Each row is followed by its class.
23; -40; -27; 9; -53; -20; -19; 26; 34; -16; 25; 17; -17; 61; 29; -3; 63; 4; 77; 16; 56; -16; 23; -52; 26; 75; 8; -2; 15; 8; -60; -10	Q_846
38; -70; 37; -26; 79; -24; 29; 10; 31; -1; 54; 8; 41; 41; 56; 6; -59; 13; 22; 16; 6; 15; 22; -51; 49; -2; -65; 1; 10; 21; -52; -9	Q_830
44; 21; -13; -66; -47; -14; 23; -40; -44; -9; -7; 80; 6; 27; 20; 23; -14; 55; 35; -8; 32; -42; -13; -25; -20; -37; 55; 24; 29; 7; -16; -11	Q_568
54; -15; -32; -63; -9; -41; 4; -31; 12; -7; 8; 96; -3; 33; -1; 8; -35; 34; 35; -26; 50; -54; -25; -50; 5; -40; 45; 44; 54; -4; 0; -7	Q_621
52; 15; -24; -76; -30; -13; 32; -49; -25; -12; -12; 84; 2; 20; -2; 11; -21; 50; 39; -14; 39; -72; -10; -22; -12; -54; 41; 23; 70; 6; -17; -7	Q_621
-1; 108; 4; 13; 25; 5; -9; 15; -23; 4; 1; 21; 18; 65; -69; -25; 20; 2; 17; -24; 65; 59; 21; -13; -30; 20; 62; -5; -2; -19; -37; -11	Q_482
50; 18; -24; -57; -55; -11; 26; -43; -33; -7; -6; 83; 3; 26; 17; -2; -17; 48; 56; -13; 35; -41; -9; -22; -38; -30; 63; 27; 48; 16; -32; -8	Q_127
30; 103; -6; 10; 47; 21; 13; -11; -26; 20; 9; 6; 10; 41; -49; -31; -30; -31; 19; 29; 22; 45; 28; -13; -71; 29; 13; -25; 14; -14; -13; -21	Q_994
55; 25; -21; -80; -47; 1; 28; -50; -25; -9; 0; 89; -1; 28; 6; 18; -26; 32; 37; -3; 29; -41; -26; -30; -24; -18; 48; 22; 49; 15; -23; -5	Q_994
13; -43; -24; 17; -43; -35; -24; 22; 49; -15; 38; 32; -24; 59; 30; -10; 46; 11; 68; 17; 62; 15; 28; -49; 28; 58; -2; -3; 28; 4; -57; -15	Q_127
33; -52; 60; -1; 48; -29; 20; 4; 52; 0; 76; -6; 58; 14; 30; 13; -22; 23; 18; 25; 15; 28; -4; -25; 14; 17; -45; 7; -15; 47; -13; -7	Q_720
1; 98; -2; 13; 19; 23; 3; 12; -18; 16; 16; 28; 33; 56; -75; -34; 24; -12; 25; -10; 46; 81; 35; -14; -31; 3; 33; -10; -12; -16; -30; -18	Q_720
51; 23; -28; -65; -52; -15; 33; -46; -17; -13; 2; 84; 23; 27; 0; -4; -6; 44; 44; -10; 38; -54; -14; -35; -21; -33; 36; 29; 32; 5; -33; -7	Q_215
52; -10; -16; -47; -23; -22; -7; -25; 8; -13; 10; 100; 10; 24; 25; 20; -23; 19; 22; -12; 37; -13; -21; -48; -3; -26; 52; 39; 43; 7; 13; -6	Q_720
33; 68; 3; 12; 52; 7; 24; -8; -30; 14; 6; 5; 22; 37; -45; -42; -21; -30; 33; 27; 20; 52; 43; -17; -71; 26; 3; -30; 21; -24; -21; -16	Q_830
53; 12; -10; -56; -38; -17; 25; -53; -30; -8; 6; 86; 2; 23; 17; 18; -13; 47; 41; -2; 31; -43; -22; -33; -15; -29; 48; 10; 37; 10; -20; -13	Q_568
34; 32; 26; -36; 38; -34; 27; -30; -13; -31; 0; -33; 42; 46; 51; -2; -13; 10; 56; 29; 27; -38; 19; 25; 2; -25; 19; 10; 48; 21; 15; -29	Q_482
32; -71; 46; -30; 52; -23; 30; 15; 37; -1; 80; 5; 49; 57; 56; 13; -60; 18; 27; 24; 12; 25; 41; -33; 50; -6; -53; 12; -3; 27; -41; -16	Q_720
30; -33; -2; 8; -51; -6; -38; 11; 30; -23; -12; 22; -33; 63; 35; -17; 72; 23; 42; 33; 56; 28; 4; -28; 57; 43; 6; 19; 5; 50; -103; -5	Q_482
46; -12; -20; -50; -16; -27; -4; -26; 3; -11; 15; 98; 7; 27; 20; 15; -30; 14; 29; -11; 39; -15; -14; -46; -6; -28; 58; 41; 41; 1; 17; -10	Q_720
30; -41; -16; 14; -39; -22; -17; 5; 42; -14; 34; 40; -21; 60; 31; -6; 50; 11; 54; 30; 60; 15; 13; -57; 44; 50; -9; -9; 12; -3; -62; -14	Q_568
41; -64; 45; -25; 55; -31; 28; 21; 24; -5; 43; -13; 40; 59; 48; 22; -46; 10; 37; 2; 13; -2; 23; -15; 50; 5; -37; 9; -9; 16; -55; -8	Q_846
47; 29; -14; -53; -44; -7; 28; -48; -37; -10; -16; 76; 14; 23; 13; 16; -10; 45; 40; -3; 33; -52; -15; -23; -19; -28; 53; 21; 35; 11; -15; -8	Q_568
39; 82; -6; 17; 35; -9; 20; -8; -13; 10; 18; 0; 28; 40; -48; -42; -14; -30; 22; 33; 37; 41; 38; -13; -72; 28; -5; -18; 2; -34; -15; -18	Q_215
51; 6; -15; -63; -41; -8; 30; -47; -30; -15; -23; 84; 18; 17; 6; 10; -12; 37; 49; -4; 23; -44; -17; -29; -26; -23; 38; 25; 57; 17; -21; -1	Q_830
38; -40; 39; -8; 74; -30; 16; 8; 45; 0; 62; -10; 48; 17; 35; 12; -38; 11; 7; 16; 12; 2; -13; -23; 5; 27; -33; 2; -13; 31; -14; 1	Q_994
31; 90; -4; 11; 34; 9; 23; -1; -35; 18; 7; 17; 26; 45; -41; -44; -7; -36; 11; 27; 41; 41; 49; 0; -81; 34; 35; -23; 20; -24; -2; -21	Q_156
31; 86; 15; 8; 30; -7; 13; -10; -31; 7; -4; 5; 10; 53; -44; -38; -29; -16; 19; 28; 50; 44; 32; -9; -62; 31; 29; -5; 17; -12; -15; -19	Q_482
55; 8; -29; -54; -16; -22; -11; -34; 6; -7; -1; 94; -6; 32; 21; 20; -42; 17; 23; -19; 36; -35; -28; -52; -12; -19; 54; 42; 46; -1; 6; -4	Q_994
30; -50; 34; -19; 68; -41; 28; 12; 44; -8; 68; -7; 60; 51; 41; 10; -47; 13; 19; 16; 25; 4; 28; -34; 53; -4; -73; 14; -17; 10; -55; -11	Q_215
25; 75; 6; 18; 35; 10; 22; -6; -29; 18; 8; 17; 22; 37; -60; -41; -26; -34; 23; 39; 27; 67; 41; -1; -70; 20; 16; -15; 7; -13; -3; -23	Q_720
39; -57; 38; -37; 91; -36; 44; 2; 35; -1; 69; 1; 55; 56; 29; 15; -68; 22; 24; 9; 27; -7; 19; -26; 68; -22; -63; 11; 12; 20; -59; -12	Q_621
17; -42; -11; 7; -37; -8; -23; 18; 60; -20; 49; 41; -13; 49; 18; -10; 57; 3; 57; 32; 52; 21; 37; -59; 30; 50; -7; -9; 23; 8; -45; -12	Q_720
25; 75; 10; 16; 44; 9; 9; 0; -23; 16; 20; 18; 21; 37; -53; -33; -21; -32; 17; 31; 25; 69; 51; -6; -70; 17; 17; -23; 6; -18; -2; -20	Q_720
31; -44; 44; -5; 52; -34; 19; 14; 30; 0; 55; -21; 52; 18; 36; 3; -14; 17; 37; 8; 15; -17; -2; -24; 14; 36; -16; 5; -21; 38; -27; -3	Q_846
29; 74; 11; 5; 28; 1; 14; 2; -32; 12; 9; -2; 10; 37; -35; -32; -13; -34; 42; 30; 24; 38; 39; -2; -60; 45; 29; -25; 12; -21; -17; -19	Q_846
35; 14; 18; 17; 11; -24; 35; -43; -19; -19; 0; -25; 77; 28; 53; -8; 14; -25; 28; 55; 24; -18; 3; 50; -2; -14; -21; 12; 29; 8; 25; -20	Q_156
33; -54; 34; -16; 89; -49; 24; 12; 53; -2; 70; -1; 55; 12; 24; -13; -35; 23; 17; 16; 24; -15; -15; -28; 26; 7; -30; 10; 1; 30; -6; -7	Q_621
42; -52; -34; -8; -51; -5; -20; 9; 23; -13; -18; 19; -40; 51; 24; -15; 67; 17; 40; 34; 60; 9; 15; -23; 61; 22; -25; 26; 8; 39; -108; 0	Q_621
26; -42; 46; -5; 58; -47; 20; 2; 42; 2; 70; -6; 54; 13; 49; -14; -31; 23; 29; 12; 16; 5; -7; -26; 24; 22; -26; 1; -4; 47; -24; -12	Q_127
20; -40; -16; 3; -59; -9; -14; 14; 50; -16; 42; 36; -8; 58; 21; -14; 55; 3; 60; 36; 53; 28; 26; -50; 32; 49; -13; 4; 19; 10; -38; -15	Q_720
23; -31; -19; 11; -31; -26; -27; 19; 43; -16; 31; 37; -24; 60; 34; -8; 56; 13; 56; 22; 61; 8; 25; -58; 38; 54; 9; -12; 16; -4; -51; -16	Q_568
40; 31; 0; -55; 37; -24; 33; -24; -14; -17; -4; -29; 33; 45; 34; 3; -21; -4; 61; 27; 12; -41; 22; 25; -17; -19; 14; 12; 33; 20; 14; -27	Q_994
34; -39; -20; 16; -22; -28; -18; 10; 40; -17; 36; 42; -15; 63; 29; -9; 56; 1; 55; 31; 60; 17; 9; -52; 44; 56; -2; -16; 11; -3; -61; -15	Q_568
-2; 102; -4; 20; 25; 20; -2; 17; -26; 18; 1; 25; 28; 44; -78; -29; 17; -12; 15; -13; 47; 78; 37; -10; -48; 8; 47; -3; -13; -14; -22; -13	Q_720
46; 8; -25; -79; -50; -3; 28; -39; -31; -15; -10; 91; 6; 16; 7; 9; -8; 41; 46; -13; 22; -49; -8; -45; -31; -23; 46; 17; 56; 5; -17; -1	Q_830
20; -36; -29; 25; -44; -33; -22; 15; 40; -15; 33; 30; -21; 60; 30; -17; 62; 11; 72; 20; 64; 14; 18; -46; 23; 54; -3; -8; 26; 10; -61; -19	Q_127
33; -55; 35; -20; 65; -36; 38; 7; 26; 6; 59; -10; 48; 60; 58; 11; -68; 15; 34; 5; 15; 19; 16; -17; 55; -8; -51; 13; -2; 34; -60; -18	Q_127
41; -45; -8; 24; -60; -4; -27; 15; 17; -15; -18; 8; -18; 57; 50; -9; 71; 10; 61; 40; 40; 10; 17; -22; 51; 54; -15; 12; 2; 45; -103; -7	Q_846
26; -29; -22; 5; -26; -27; -25; 15; 37; -17; 38; 45; -18; 53; 27; -9; 60; 6; 48; 23; 62; 7; 19; -60; 32; 56; 12; -16; 9; -8; -49; -11	Q_568
34; -42; 45; -36; 61; -19; 51; 7; 29; 3; 67; -5; 62; 66; 51; 9; -37; -1; 14; 13; 22; 16; 21; -14; 63; 1; -54; -1; 2; 26; -48; -20	Q_156
21; -41; -31; 22; -55; -21; -31; 18; 42; -20; 37; 32; -22; 55; 33; 0; 72; -2; 76; 22; 57; -13; 13; -63; 30; 76; 5; -9; 23; 0; -53; -12	Q_846
33; 95; -4; 23; 38; -9; 16; -6; -19; 11; 10; -2; 31; 47; -59; -39; -9; -29; 22; 24; 38; 42; 44; -7; -70; 23; -4; -21; -1; -35; -18; -19	Q_215
43; -35; -39; 4; -48; -10; -23; 12; 30; -20; 4; 14; -13; 55; 33; -23; 87; -2; 44; 46; 53; 16; 17; -36; 45; 51; -32; 14; -19; 35; -113; -2	Q_215
56; -10; -11; -44; -35; -33; -7; -29; -1; -15; -2; 82; 6; 30; 32; 27; -14; 16; 41; -19; 36; -42; -34; -41; 8; -10; 50; 37; 42; 0; -1; -4	Q_846
20; -38; -25; 5; -46; -17; -17; 24; 47; -14; 37; 32; -10; 64; 35; -11; 74; -7; 38; 25; 60; 3; 24; -47; 34; 65; -10; -11; 22; 8; -38; -17	Q_156
45; 22; 8; -37; 40; -33; 36; -31; -30; -17; -4; -35; 39; 49; 50; 0; -9; -8; 61; 41; 16; -25; 28; 35; 6; -24; 10; 5; 17; 13; 1; -30	Q_568
46; 5; 3; -3; 21; -35; 36; -50; -21; -23; -5; -31; 62; 19; 32; -6; 6; -5; 36; 49; 39; -38; 0; 39; 7; -39; -37; 27; 28; 5; 6; -8	Q_621
25; -50; 41; 14; 59; -42; 21; 10; 45; 1; 74; -11; 58; 20; 46; -14; -23; 20; 31; 16; 14; 15; -13; -18; 17; 24; -31; -2; -10; 36; -22; -9	Q_127
49; 27; -14; -58; -55; -8; 26; -47; -37; -8; -15; 89; 3; 21; 8; 17; -13; 53; 41; -6; 38; -44; -19; -27; -30; -26; 64; 24; 38; 7; -16; -8	Q_568
20; -37; -18; 19; -50; -1; -23; 19; 56; -20; 32; 42; -15; 52; 19; -13; 64; 5; 58; 33; 57; 23; 33; -57; 27; 50; -10; -6; 28; 7; -46; -13	Q_720
29; -57; 50; -29; 57; -20; 31; 13; 37; -4; 54; -3; 49; 57; 34; 12; -41; 8; 24; 17; 14; 34; 32; -15; 66; -16; -60; 10; -10; 30; -46; -16	Q_720
33; 65; 3; 23; 45; -4; 7; 3; -24; 9; 2; 8; 21; 34; -42; -34; -10; -33; 24; 33; 26; 59; 40; -16; -78; 40; 2; -26; 19; -28; -5; -12	Q_830
40; 8; 11; -44; 26; -24; 39; -16; -6; -15; 21; -31; 48; 45; 41; -9; -11; -3; 71; 42; 10; -8; 29; 29; -16; -20; 14; 15; 26; 29; 22; -33	Q_720
3; 114; -3; 19; 26; 10; -1; 17; -19; 17; 15; 24; 42; 60; -53; -26; 36; -15; 6; -27; 65; 58; 36; -11; -38; 20; 49; -18; 6; -27; -17; -19	Q_156
34; -37; 39; -42; 70; -15; 31; 10; 35; 3; 64; -15; 43; 66; 44; 28; -65; 7; 14; 2; 3; 16; 16; -19; 60; -10; -61; 5; -8; 19; -44; -10	Q_994
27; -47; -21; 13; -50; -23; -23; 24; 43; -21; 33; 32; -22; 59; 28; -1; 66; 5; 76; 23; 55; -10; 13; -58; 28; 73; 0; -10; 21; 3; -56; -13	Q_846
